Each row was made from one path, in order. Every step used is in the known rows, and no mark comes twice. Write each row's path.
Known rows:
pomov ranef nusak fepi sesav tofek tibov zama: [ 166 -131  121 -109   26 -258   95   54   67 -113   -7  169 -180   74
  142 -218   21  -46 -155 -144  108   13 -265 -148  105 -123   62   90
  240 -256 -165   82 -215  109  252  127  209  -70   -8   34 -158  -84
    7   23  -11  128  104 -195  284  239   18   38 -120  119   69  168
  -68  150   65]
fepi ranef nutaz leluv zama nime tofek tibov sesav: [  22   -6  -40   80   72 -295  167   85  118   65  -19   98  186  117
 -185  -82  -40  -52 -172 -166   85   91    5 -262  109   76   79   29
 -146 -247    4 -324  107  113  150  251  350  -13 -309  217 -128   52
  -87 -333  -46    2  -78 -376   61  110  211 -150 -256   95   71   87
    3   97  130]
tibov zama leluv nutaz: [ -90   -4 -102 -120  -54 -165    9 -126  143  -25    1  -42  -89   42
  182 -172   63  -42    4  -26 -107  -18   37  -85 -111 -135  148   66
  -45 -127 -168 -128 -149  -29   44  217   44  -85  -14   50  -66  172
   53  -42  128  -72  -34 -134 -167  307  125  130   21  -94   45   95
  -67  118  -26]
pomov nusak fepi sesav tofek ranef: [ 119  -88  111 -144   -5 -225   68   49  -31  -28  170  128  -40   92
 -111  -30   22  -81 -183 -119   53  -23 -213  -77   37  -48  -61   62
  231 -102  -47   74  -67   20  186  -58  360   35  -64   93  -41 -169
  -29  116 -153   65 -111   58  258  195   18  -82  -53   59   -8  164
   28   14  -21]
tibov zama tofek suzam sesav: [ -57    3  -31   50 -132 -195  -39 -213    8  -89 -133  -13  -66 -112
  -97 -180   19    8 -160  -17  -62  -92 -150  -41  -73   54  -21   -2
  -30  -16   44 -136 -422   99   98   75  -13 -140   -3   22 -297  161
  202   51  -72   40 -146 -171   34  162   57   57  -59 -145  -55   62
   32  -83   55]
nusak tilin pomov ranef: [   6  -85 -126    2   35  -93    7  -60 -100    9  110  -95   24   -1
 -103  -82   43    2 -106   29   57  -84  -43   85  197  -65  189  201
  -24  146   71    4 -103  104   17  139   67   42 -176 -101  -50   15
  122    4  -58  -20  -12  -96  -20  -69    4   20   37  103 -124   63
  137 -105   47]
ranef fepi sesav tofek tibov zama leluv: [ 112 -136   -9  -42   -7 -197  115 -109   78 -120  -79   86 -173  186
  119 -251  -30 -119  -47  -57  -48  102 -171 -127   72   93   99    1
  114 -199 -228  -82 -117  282  106   12  -45  -38  -94  158 -179  100
   37   -9  -51   29  -28 -214  237  256   70  273   50  -65  261  206
 -173   77 -112]
suzam sesav fepi ranef nusak leluv zama: [-171  -18   62   78  -42  -12  120   19    5   19  165  154  -96 -118
 -308  -50   21    0 -353 -280   76 -105 -305  160   30  -52  171   -1
  101 -122  -68 -153 -144 -183  271   54  307  187 -141   19  -64  109
 -282   46  -23  256 -136 -191   37  204   11 -251  -59  144   24  226
   92  154  138]
tilin pomov ranef fepi sesav tofek suzam tibov zama leluv: [  21 -274 -167   31  -58 -405   48 -176 -150 -267  -58   44 -125   55
   37 -353   73 -242  -37   52  -49  -19 -365  -44   83  100  239  116
  167  -84 -163  -76 -262  362  153   20   62  -16 -219  -26 -314  208
  177  -74 -412 -104  -95 -322  281   37   10  309   58 -133  118   88
  -48 -187  -67]
ranef nutaz leluv zama tofek: [ -53  -10  -65 -139   17 -270  109   59   -8  110   81   83  -59   60
  -55  -68 -103  132 -114   59   17 -206   84   23  -89  188  -57 -124
   17 -174   29 -108   53   29  199  113  291   65  -55  152  -88   -9
 -129  -74 -219   41 -112 -162  -59  170   30  -72 -129  -56   42  104
  -58  214    5]
nusak ranef nutaz leluv zama tofek: [  31    3   -1 -162  -28 -317  145  101   26   13  179  109  -35  -16
  -72  -44  -78  134 -179  -14  -28 -265  149   48 -170  238  -41 -112
   39 -120   15 -123  -60  111  195  174  342  171  -98   77 -105  -81
  -94  -15 -228  155  -42 -102  -20  222   67 -150 -123 -151   71   90
  -32  288  -36]
leluv zama tibov sesav fepi ranef nusak tilin pomov: [  14  -55 -178  139 -105 -150  186 -303  -75   40  137 -132  231  -40
 -146 -112   46  126 -320 -273   38  -66 -255  209  258 -102  269    1
  -52  -85 -107 -285 -136  -28   71   46  621   55 -257  -13 -158  172
 -237 -109  -38  236 -121 -310    4   24   69   48 -168  101   61  456
  172  193  193]
leluv zama tofek suzam fepi ranef nusak tilin: [-185 -214   39   68 -160 -191  137 -182 -189  -74  215   18  -46 -168
 -162 -132   31   76 -162  -68  170 -138 -586   83  -31  -37  105  -45
   72  -47   43 -208 -352 -110  198  -66  499   39 -119  103 -493  -42
 -236 -294  -12  337 -102 -131   42   65 -200 -218 -292   98 -106  276
   76  105  199]
nutaz leluv zama tibov sesav tofek ranef nusak fepi: [ 166   -4  -76  -77 -172 -498  259  -49   40   84  357   74  230  -66
   40 -238  -38  -16 -277 -153    8 -223  -28  -24   82  111    7  -92
  139 -259 -169   13   48   -9  180  113  696   45  -29  170 -259   54
 -252   92 -156  217 -218 -135  -16  182  -30  -22 -236  -69  235  420
   75  287  142]
fepi sesav tofek suzam nime leluv: [ -14 -242  -85  -37 -128 -158  153   50  -58  -42   95   96 -221   45
 -124 -237  -53 -267  -95   24   16  181 -365 -117   91   13 -117  -38
  189   43  187    4 -154    7   68  -40   25  -65   73  166 -301  -70
  -97  -39 -134   -5 -129  -99  144   94  -94  108 -192 -171    1   64
 -102 -241  -28]
leluv zama tibov sesav tofek suzam nime nusak tilin: [ -86 -156 -145   78 -306 -434  222  -63 -124  -27  117  -20  134 -140
  -87 -348  106 -151 -255  -24 -209   -9 -472   29  169   45  -87  -42
   52   83  175  -48 -359  -48  117  185  271  151  137  277 -559   74
 -198  -75 -225   44 -284 -214  119   60  -84  164 -222 -235  -18  315
   67 -178  179]
nutaz leluv zama nime nusak tilin pomov ranef fepi: [ -19 -224 -292  -12  -46 -244  193   11 -203  160  197  -11   27  -98
  -46 -202   43   15 -189   66  -59  -16  -66   63  239  143  192  214
   -9   96  -11   -5   10  325  192  381  312  253 -232  148 -107  -24
  -20 -153 -133   59 -177 -316  -68  -62   58  -20  -60  -14    8  124
  142  -70  102]
fepi ranef nusak nutaz: [ -31  -67   30  -73  -50    3  192   60   14   96   24  -20   53 -185
   30  -23   29  204  -36 -199  118  -32  -30   83  -24 -140   62   63
  163  -94  -32 -220   34  -29  133 -135  278  -69 -143  -40  -63  -56
 -149 -111   29  242   37 -207  -10   59  -59 -158 -196  173  -57   63
  -52  152  -52]
nutaz leluv zama nime nusak tilin: [-120 -129 -232  -96   23 -210  161   18  -66  149  239  -86   29 -147
  -94 -165   63   96 -248   67  -48  -10  -93   37  193   27  -39  101
  -31   49  -79  -62  -20   99  192  264  209  223  -50  239 -141  -95
 -158 -130   33   37 -205 -209 -118  125   51  -97 -117  -46  -49  114
   63    1  174]
tofek sesav fepi ranef nutaz leluv zama nime nusak: [-113  -44 -226   60 -190  -36  163  145   78  210   59   53  -30  -63
 -257 -107   30   77 -383 -133    1    7  -74  151  -56   99  149   51
   99 -228   29  -27   92   79  347   78  503  126 -187  207  -41  -93
 -272 -140 -102   69 -133 -227  107  156  213 -126 -140  161  -21  107
   76  150  106]
nusak fepi sesav tofek suzam zama: [  74  -49 -141   -9 -139 -278   60  -10  -33 -167   91  145 -153  -49
 -146 -235   67 -147  -84  -87  -35   59 -341   33  120   55   -1    6
  225 -178    4  108 -234   34  241  -37  134  -25  -22  -23 -292 -153
 -121   -1 -148  -13    7  -29  190  101  -59  -25 -254  -28  -56  111
   29  -21   73]
suzam tibov sesav tofek ranef: [ 121 -164  -13  135  -38 -245   90   -4  163  -57   88  -27  300 -117
  -73 -115   95 -180  -35   36  -54  -48  -53 -105  -71   87   91  111
  -82  -12  -13   79  -31  -64   25   13  120  -76 -108    9 -201   17
 -108  -17 -168  -55 -104   45  270   14  -24   19  121  -59  108  142
  -26  -16   56]
tofek suzam zama nime: [  18   57 -128   63 -130  -75  -26  -30  -12   -3  -36  -90  -67 -148
  -84 -132  211 -168   70   68 -145   70 -174  -12   37   62   41   -2
   86   27  -52   44 -109   47  118  -17  -51   27  -87    3 -129    3
   15  -37  -73  -47   51   11   62 -122   35   38 -130  -91   22   26
   45 -113  100]
nime nutaz leluv zama tibov sesav fepi ranef nusak tilin: [  68   35 -150   13  -62 -317  169   83   -4  146  135  -24  230  -26
  -77 -209 -104  114 -422 -297   63  -71 -138  213   72  -25   13  -38
   20 -241  -30 -191   47  -21  231  106  747   87 -238  208 -180   44
 -315 -237   81  102 -228 -479 -169  339    6  -68 -363  186  153  334
   49  231  155]
ranef fepi sesav tibov zama nime tofek suzam leluv nutaz: [ 114 -143  -67   31  -77 -245  183    8  -68  -70   24   40 -114    1
  -25 -234   -4 -224 -161 -127  -53  273  -69 -212   68  229  113 -120
  -48  -68 -181 -117 -238  198  117  290  276  -35 -232  181 -212   67
   71 -101   37 -148  -14 -396   43   92   12 -201 -188   -3  -49   48
  -97  119   64]
suzam tofek tibov sesav fepi ranef nutaz leluv zama: [  34  -56  -69   90  -21 -288  217   93  254   92   56  263   79  -19
 -164 -189 -103    3 -313 -280    7   30 -138  -73  -45  242  199   61
 -139 -336  120 -135   18 -139  158  137  483  102 -256  176 -199  102
 -183 -208 -103   45  -26 -511  244  173  230 -264 -207  118  126  131
 -121   34  185]
nusak tilin leluv zama tofek ranef fepi: [ 117 -125  -29  -64 -192 -222   73 -142  -20   51  337 -130   69  -72
 -189 -130  -16  -10 -151  -42  -34 -188 -155   48   -2  278  183   -2
 -122  105   -2  -82 -217  155   62  283  445   52 -336  137 -106   -9
  -91   -2 -104  241 -223   40   -4   75 -197 -202  -13   92 -106  304
  171  283   60]
tofek ranef sesav tibov zama nime nusak: [ -14  -73   27  -66 -204  -21  141   91  -51   67 -119 -203  117 -156
 -128  -96  105  -78 -168   41  -66  121   13 -156  -24  -42  106  -13
   45   55 -244  133  -94   98  207  -99  197  -81 -131  246  -87  124
 -134  -28  199  121  -38  -21  262   99  111  178   38  -75  -34  144
    5  139  -31]
ranef nusak nutaz leluv zama nime tofek: [   3 -124 -189 -270   11 -310  272  117  -57  214  228  -43   47 -143
  -28  -79   21  236 -109   -5  153 -105  156 -106  139   44  -49   33
   84  -35 -187 -286  110  186  156  277  324   77 -102  162  -41  -51
 -129  -88   42  156 -112 -289 -203   65    1 -190 -304  -58   76  136
  -30  182   66]
ranef sesav tibov zama leluv: [ -90   47   44 -224 -117  -86   38  -46  -89  -44  -55  -58  -16   95
  -33 -106   65  -14  -92   36  -55    1  -49  -44    6  -85   94 -146
  123  -29 -303  -47 -162   98  114 -135  -23  -78  -51  139 -188  320
  -71   28  108   29   70  -82   62  244  119  305   97 -119   56  183
  -86  131 -103]
nime nutaz leluv zama tibov sesav: [  52  141 -182  -31  -68 -436   47  125  -41   48   27   35  201   60
   -9 -194 -118  -83 -216 -180  -96 -114   77  -49   51   85 -120 -108
  -76 -203   35  -94   98   54  123  157  423   53  -35  185 -115  217
  -96 -216  -72 -111 -276 -274 -288  154    5   41 -255 -121   95  106
   71   94   21]
nime nusak fepi sesav: [  50 -158  -89 -108   -5  -40   32   82  -46  -89  -49  136  -49  -91
 -116 -110  -11   68 -165 -143   61   29 -220  -35  151  -36  -23   24
   89 -101    9  -60  -80   90  244   73  210  -47    4   27  -99 -158
 -100 -124  101   71  -84 -194   42   82  -61 -131 -182   54 -135   18
    1   16  -33]
suzam fepi sesav tibov zama tofek ranef: [ -32 -148   73   63  -96 -115  -38   -6  -30  -68   17 -119   46   28
 -200 -109  -19  -70 -208    3  -68   55 -189 -162 -178   92   87  -41
  -41  -24 -175  -12 -195   32  125 -108  307 -225 -254    1 -139   65
  -98   10   86   58  -33   25  249  155   51  -54  -18   22 -129  206
 -118  247  -33]
suzam zama leluv nutaz: [ -27   -8 -175 -155  -91  -57   11  135   94  -13   29   40 -109  -44
   26 -198  172 -199   71   34 -185  -85  -37  -31  -93  -59  127   41
   17  -65  -77  -31  -43  -90  111  135   -9  -27 -121   22  -60  105
  -95 -110  136 -125   37  -55 -164  132   34   19  -49  -81   58   65
  -37   30  -79]
tibov sesav fepi ranef nutaz leluv zama nime tofek: [   3  -10  -80  138   25 -286   89  -26   95  185   31  107  219  192
 -213   30  -49  128 -222 -137   70  171   45   10   -8   24  139   22
 -105 -242   -6 -283   68   84  133  297  463    3 -311  125  -31  -36
 -228 -169  -72   24  -48 -358   23  197  305  -54 -207  103  135  220
  -29  164  196]
fepi sesav tibov zama: [ -61    1   20  -33   38  -87   22    2  -61  -94  -83  -95  -35   86
  -60  -52   -1  -36 -209  -99 -116  153  -57 -114   14    0  -18    3
  -23  -87 -221  -23 -165   74   94  -38   84  -88 -123  -20   30  118
  -30   55    8  -85   61 -164  154  169  131   58    6   26 -164   84
 -109  154  -17]
nusak leluv zama nime tofek suzam tibov sesav: [ -38 -123  -85   97   11 -435   63  -95    1 -128  106  -47  207 -144
 -318 -116  220 -166 -110  -16   46  -92 -306 -228  216   87  101  -38
 -115   58  -90 -340 -214  122  213  413  156  126  -59  134 -345  159
   -2 -121 -223  -61 -210 -177   29   -8  -49 -151 -113 -106    5   97
  110  -81  245]
fepi sesav tofek suzam zama nime nusak ranef: [  65 -182 -133   30 -117 -205  129  111  -84 -153   10   42 -128 -166
 -149 -194  191 -201  -98   25 -183   98 -267   38   60  -35  -56   33
  208    0  -10   93 -274  205  262  -21   32  123  -74   82 -255 -196
 -144  -62  -84   77   -6  -25  261   26   52   89 -152 -272   -6   50
   26  -70    7]
suzam sesav fepi ranef nutaz leluv: [ -47   41  -66   89   43   20   24  163  143  144   -3  197  -22   -3
 -172 -101 -137   68 -318 -166   49   18   49  221  -83  179   90   17
   80 -213  127  -95  133  -10  185 -144  231   24 -291   13  -26  -34
 -115  -24  -72   -9  -69 -352  112  239  197 -208 -119  169   77    7
  -42   57  -33]
fepi sesav tibov zama leluv nutaz: [-108  -86 -107 -201   37 -161   53   -1   -8  -87   19  -33 -147  172
    9 -198   62  -99 -163  -80 -161   48  -52 -162  -17  -87  122  -28
   11 -174 -294 -117 -128   64  160   64  103  -97 -151   67  -32  203
  -21  -11  106 -160   46 -230  -37  308  127   75   49  -27 -114  175
 -165  223 -128]
nutaz leluv zama nime nusak tilin pomov ranef: [-129 -187 -307  -51    8 -265  125   11 -181  129  245  -88   12  -83
 -137 -208   79   24 -241  113  -50  -56 -102   46  273  -60  137  221
  -21  118  -25    2  -19  173  184  353  238  212 -172  122  -87  -14
  -28 -143  -81    2 -202 -227 -109  -30  116  -18  -55  -40 -126   81
  183 -110  165]
pomov ranef nutaz leluv: [  37   40   51 -105   93 -176  -10  292   44  134  -28  121  -33   67
   80  -59  -86  -16  -87   45   61 -109  175   36  -94  131   -2   24
  112 -134  111   57  169   87  168   48  167   39 -135   44   23  -36
   47   25 -195  -79   41 -252   -9   97   86  -55  -83  100   36  -91
  -56   15  -60]
fepi sesav tofek tibov: [  76 -167  -17   -2   99  -94  109   72   28 -104   34  100 -154  175
  -50 -157  -47 -127  -61  -39   51   68 -161 -134  180    9  -23  -42
   97 -146  -40   55   36   98   87 -116  -61   -2  -26  140  -91  -79
  -20  -16  -50  -27   -7  -10  259   67  -13   18   13    7   17   63
  -73   22  -59]
ranef sesav tofek tibov: [  77 -106   36  -71  -58  -58  164   87   22  -32   20  126  -80  111
   12 -136  -40 -101   53   20  143    2  -72  -93  166   -7   25 -143
  159  -91  -13  124   36   66   82 -196  -86   13   67  275 -245   19
  -66  -44   22   94   35  120  253   81  -38  119   40  -83  122   64
   -5   29  -67]
sesav tofek suzam tibov zama: [ -67 -124  -45  145  -82 -304   68 -117   48 -188   -1  -78    3 -165
  100 -224   92 -139  -63  116  -67   24 -268   -4  -69   54   24   58
   54  -26  -81   57 -275   23   81   -4    6    9   91   55 -320   35
   31  -69 -236 -121 -122  -52  337  143    4  138  -41 -135   63  -37
   13  -85  138]
nutaz leluv zama tofek: [ -93  -40  -84  -90  -36 -249   76  -17  -68   64  204   48  -16   94
  -61  -96  -69   99  -98   68  -43 -133  -25  -16  -56   66 -105  -92
  -28  -75  -64  -86    1   37   82  209  214   49  -40  161  -94    7
  -76   -6 -136   49 -132  -43 -137  160   51  -63  -61  -89   -4   74
  -27   87   95]
sesav tibov zama tofek ranef: [  14  -39  103   40 -150 -101   58  -16    6   14   12 -227  111  -23
 -141  -80   48   -4 -206  114 -153  -24    8  -83 -243   33   85  -18
  -51   64 -201   71 -152   38   81   52  229 -167 -162   71  -18   62
  -18  116   40   20  -54   56  234  188  101   96   68   37  -28  182
  -49  217   10]
nusak fepi sesav tofek ranef nutaz: [ 181  -73  -17  -79   12 -243  122   35   91  -29   88  132  -74   42
 -171  -89  -95  -24 -165 -163  162  -56    5  -15   31  155   94   23
  193 -273   32   78   16   24  259 -153  346  -45 -118  -13  -68 -207
 -168   47 -148   81  -33  -54  264  146 -109  -80 -114  126   27  241
  -62  253  -98]
nime leluv zama tofek sesav fepi: [  71 -174 -131  -40 -288  -45  105   -7   38  120  141   25  -86   43
 -344  -55   74   12 -354   32   55 -159 -192   20  -99   19  164  -49
   -7   32   64  -20 -239  123  167  291  374  -46   53  156  -89   -4
 -147   -4   28  102 -143   70  -30  149   11   54  -38   -5   82  258
  128   90   65]

Write each row's path:
[ 138 -182  -54  124  -22 -219  124  -62  -13 -122 -112   68 -131  175
  111 -216  -76 -184  -48  -84  -21  146 -100 -146  153   73  212  164
   40 -136  -57   78 -121  305   64  112   66  -47 -190   13  -59   81
  167  -21 -187    2    9 -186  337   39  119  209   43    1   68   72
   -1    1  -46] | tilin pomov ranef fepi sesav tofek tibov zama
[ 153 -118   60  -25  -65 -373   28  186  202  161    8  198   45  176
  -92 -178  -16   68 -225   42   -7 -149  -55  -84 -105  204  223  -88
  -20 -211   51   14   30   78  274  380  358    6 -159  180 -107  -13
    3    5 -225   20   10 -257  150  165  236  -44  -61   73  171  232
  -52  156   86] | pomov ranef nutaz leluv zama tofek tibov sesav fepi
[  27  -94  -72 -236 -134 -211  246  171  100  212  147 -163  108 -349
 -112 -267   -1  196 -384    4  -65 -246  215  -44 -139  211   25   41
   98    8 -208  -95  -37  110  269    8  351 -174 -256   79 -155   99
  -27  180   59  160 -171 -304   61  302   80 -203 -128   -4   -8  216
  -99  302  -97] | suzam sesav tibov zama tofek ranef nusak nutaz leluv
[  -7 -184 -262 -229   -1 -366  235  111 -174  192  236  -44   34  -83
  -72 -121   36  167 -107   44  148 -151  145 -102  225  -44  124  152
   92   36 -134 -222  113  262  149  361  352   67 -224   49   13   32
    1 -101  -72  123 -109 -301 -194  -89   68 -110 -243  -49    4   99
   92   72   57] | tilin pomov ranef nusak nutaz leluv zama nime tofek
[  53  -25   70 -167  127 -168  -16   12 -175  -12  -28   -1   21  168
 -134   47  175   40 -271  -58  -60  178 -205 -175  153 -142  -96    3
  121   15 -270 -236 -223  298  198  212  267  -13 -125   97    3  -14
   59  -21   68 -121   11 -206  208  258  229  -24 -140   41  -57  118
  -20   88   59] | pomov nusak fepi sesav tibov zama nime tofek
[ -26 -151 -141  100   80 -322   23 -227  -15 -172  -21  -83  -76   13
   16 -221  143 -136  -29    6  -52  148 -303  -93  116    5  -39   19
  108 -122 -199  -94 -247  187  142  -83  -37   -5  -48   46 -275   20
   39  -41 -278 -130  -37 -121  300  102   26  138    9 -145    3   56
 -120  -59  110] | fepi sesav tofek suzam tibov zama nime
[  50  -85  -90  134 -138 -285   75  116  143   74   68  126  126  145
 -224 -240 -128   62 -261 -138  -34   41 -192  -38 -106    7  132  -53
  -94 -250   45  -71   95  -26  221  286  447  -67 -215  263 -149  -41
 -150 -321   47   16 -206 -210   41  323  175 -107 -201  135  105  157
   -1  144  132] | nime nutaz leluv zama tofek tibov sesav fepi ranef
[ 215 -269 -158  -65    3 -163  317   64   49  111   46   15  -62  -40
  -79 -188   48 -298 -263 -195  -98  186   26 -337  -67  199  186  135
 -121  -92  -80  -86 -154  231  143  140  483  -55 -322  199  -54  152
  -80 -129  193  -55   12 -419  125  164  -18  -97  -66  -15   83  218
 -222  128  -98] | suzam tofek ranef fepi sesav tibov zama nime leluv nutaz
[ -86   96  -35   -8  -19 -308   51 -159 -109   18   97  -77  179   22
 -100  -21  135 -114 -195 -141 -135 -229 -181   -4  312  -88   63 -117
   -3   59  -51 -300  -84   18  143  188  379  216   16  108 -109  391
   44   49 -327   35 -313  -88  -73   37  149   57  -51 -192   14  176
  292   13   89] | tilin pomov nusak leluv zama tibov sesav
[  28   74 -100   12   10 -488  169   -7   19  115   95  116  150  163
   89 -133  -75  -30 -191  -57  -82 -137  115   76   79  145  -61 -169
   51 -287   43  -83   71   71  140   15  383  116   26  188 -219  155
 -216  -21 -355  -46 -159 -225  -10  169   94  165 -146 -182  204  258
    7  216   34] | ranef nutaz leluv zama tibov sesav tofek
[  -1 -167   40 -171   17 -151  217   91   90   28  110 -181  -70  -71
 -109 -167   15  -48 -228 -109   15 -169   19 -173  -63  -19   82  -91
   48 -137 -288 -118  -65  -26  369  125  460 -133 -220  177  -61   73
 -122  187  106  139  -83 -152   72  408  -36 -193  -26  120 -140  274
 -128  496  -49] | fepi sesav tibov zama tofek ranef nusak leluv nutaz
[-116   14   98 -128 -115 -389  111   21 -111   26  145  215  -80   12
 -119 -109   -9  109 -267 -102   43 -184 -374   60 -113   69  -37 -124
  246 -233   81 -211 -114   10  387   65  677  128  -90  229 -290 -102
  -21 -192 -390  116 -192 -254  118  299  103 -247 -369  103  -54   54
  102   57  106] | pomov nusak fepi ranef nutaz leluv zama tofek suzam
[ -12  -37 -261   81  -73 -231  224 -220  -25  125  260 -127  255  -51
  -86 -198  -51  165 -373 -233   42  -80 -137  223  276   -9  182   -7
  -30 -132 -143 -286   37    7   91   94  691   71 -312   70 -187  147
 -219  -62  -68  203 -196 -410  -82  146  161  -37 -244   93   83  374
  140  186  226] | nutaz leluv zama tibov sesav fepi ranef nusak tilin pomov
[  68  -62   12    0   32 -146   60   40  -72  -46  -55 -231   97  100
 -281  -28   37 -119 -255  -47  -11  195   44 -297   12    0    8   78
  -90   10 -305 -102 -113  229   66   92  216 -160 -344   75  111   53
    2   55  153  -68  -24 -150  196  109  126   41  -35   74  -89  158
  -87  136    8] | fepi sesav tibov zama nime tofek ranef
[  82  -56   47  -90  -41  -97  145   -9 -157 -134  -29  -43  -11  -39
   24   20   40  -52 -237 -151 -213   73  -21  -55   33  174   87   69
   56   77 -201  -93 -215  313  101   29  307  134 -242  -55   47  130
  152   47 -171   69   16 -188  320  129  256    4    6 -149  -28   62
   49  149 -141] | tilin pomov nusak ranef fepi sesav tibov zama
[  11 -184 -158   44 -342 -342  199   75    5  101  -10  -13  184 -213
   51 -363  117  -12  -88   -2 -210   15 -240   56  104   30  -56 -100
  218   80  212 -112 -127   73  138   32  157  -34  156  202 -509   24
  -86   -8 -227   33 -226 -209  149   12  -27  159 -261 -258   27  152
  -34 -153  -36] | zama tibov sesav tofek suzam nime nusak nutaz
[  70  -46  -70   -1  -31 -422  218  -48   62  138  222  -33   90  -91
 -185  -82   42 -109  -97  -96   39 -129    9  -52   90  -89  125   34
   79 -149  -60   68   32 -111  320  182  348  121   22  196 -145   53
 -336  -62  -39  188 -269   25  -30  171 -122   53  -37  -83  190  445
   71  329  127] | tibov sesav tofek ranef nusak leluv zama nime nutaz
[  31   99   56  206 -105 -213   39  -62   39   45 -116   87  191  171
 -124   -8   15   11 -271 -302  -54   15 -155  130  -67   18  196 -143
  -21 -288   31 -220  -79  -39  139  -29  549   43 -189   18  -47  149
 -245 -121 -215   61  -15 -268  104   81  141   90 -149  107  121  309
   35  213   63] | leluv zama tibov sesav fepi ranef nutaz
[ -52  -40 -169  -83   54 -239   83   51 -198   71  137  -21 -151  -50
 -171  -93   66  -86  -59  -36   65 -201  -79   25  225 -166  206   53
  154  -13  -48   -5   67   33  329  225  240  225  -52   38   35  137
 -109 -183  -75   86 -184  -83 -164  -44 -112    3  -64  -16   34  165
  179  164   59] | tilin pomov ranef nusak leluv zama nime nutaz
[ -48 -269   20   41 -205  -85  186  -41 -119   13   72  174 -168 -121
 -354 -150   23  -29 -412  -72  128 -115 -513   56 -101  -75  169  -73
  104  -48   89 -161 -342  -10  263   34  478  -38  -89  163 -263   43
 -204 -210   28  283 -212 -280   55  137  -57  -51 -256    0  114  276
  125  -21   81] | nime leluv zama tofek suzam sesav fepi ranef nusak
[ 172 -134  140   87   -8 -240   78   83   41 -101 -154  152 -129  227
  167 -176  -41 -197  -69 -120  -25  171 -143 -176   -4   74   73  111
   79 -195  -60   98 -179  283  107  127   60  -25 -138   93  -72    7
  117   32 -155   -4   94 -199  323  154   71  171   43   70  109   71
 -116    5  -39] | pomov ranef fepi sesav tofek tibov zama
[  10   96  103    8  -29 -258  -63  -76   22  141  112  -27  204  117
 -106  -11  119   18 -392 -262 -112  -91 -367  281  119  -41  161 -125
   13  -72   88 -333 -222   16  172   90  700  174 -302  147  -96  153
 -176 -121 -264   76 -187 -261  113  233  172  -82 -183  141  -61  312
  270  239  129] | pomov nusak tilin leluv zama tibov sesav fepi ranef nutaz
[ -72 -127 -207 -246 -100 -342  236  131  -87  141  256   -9  -29 -192
   39 -183  -30  150 -132  -38   74 -233  104  -18  117   40  169  149
  123  -45  -86  -48   97   46  180  199  382   85 -136  -30   -3   82
  -18  -27 -193  171 -100 -260 -164  -55   37 -153 -198  -27  -78   74
   97  103   14] | tilin pomov ranef nusak nutaz leluv zama
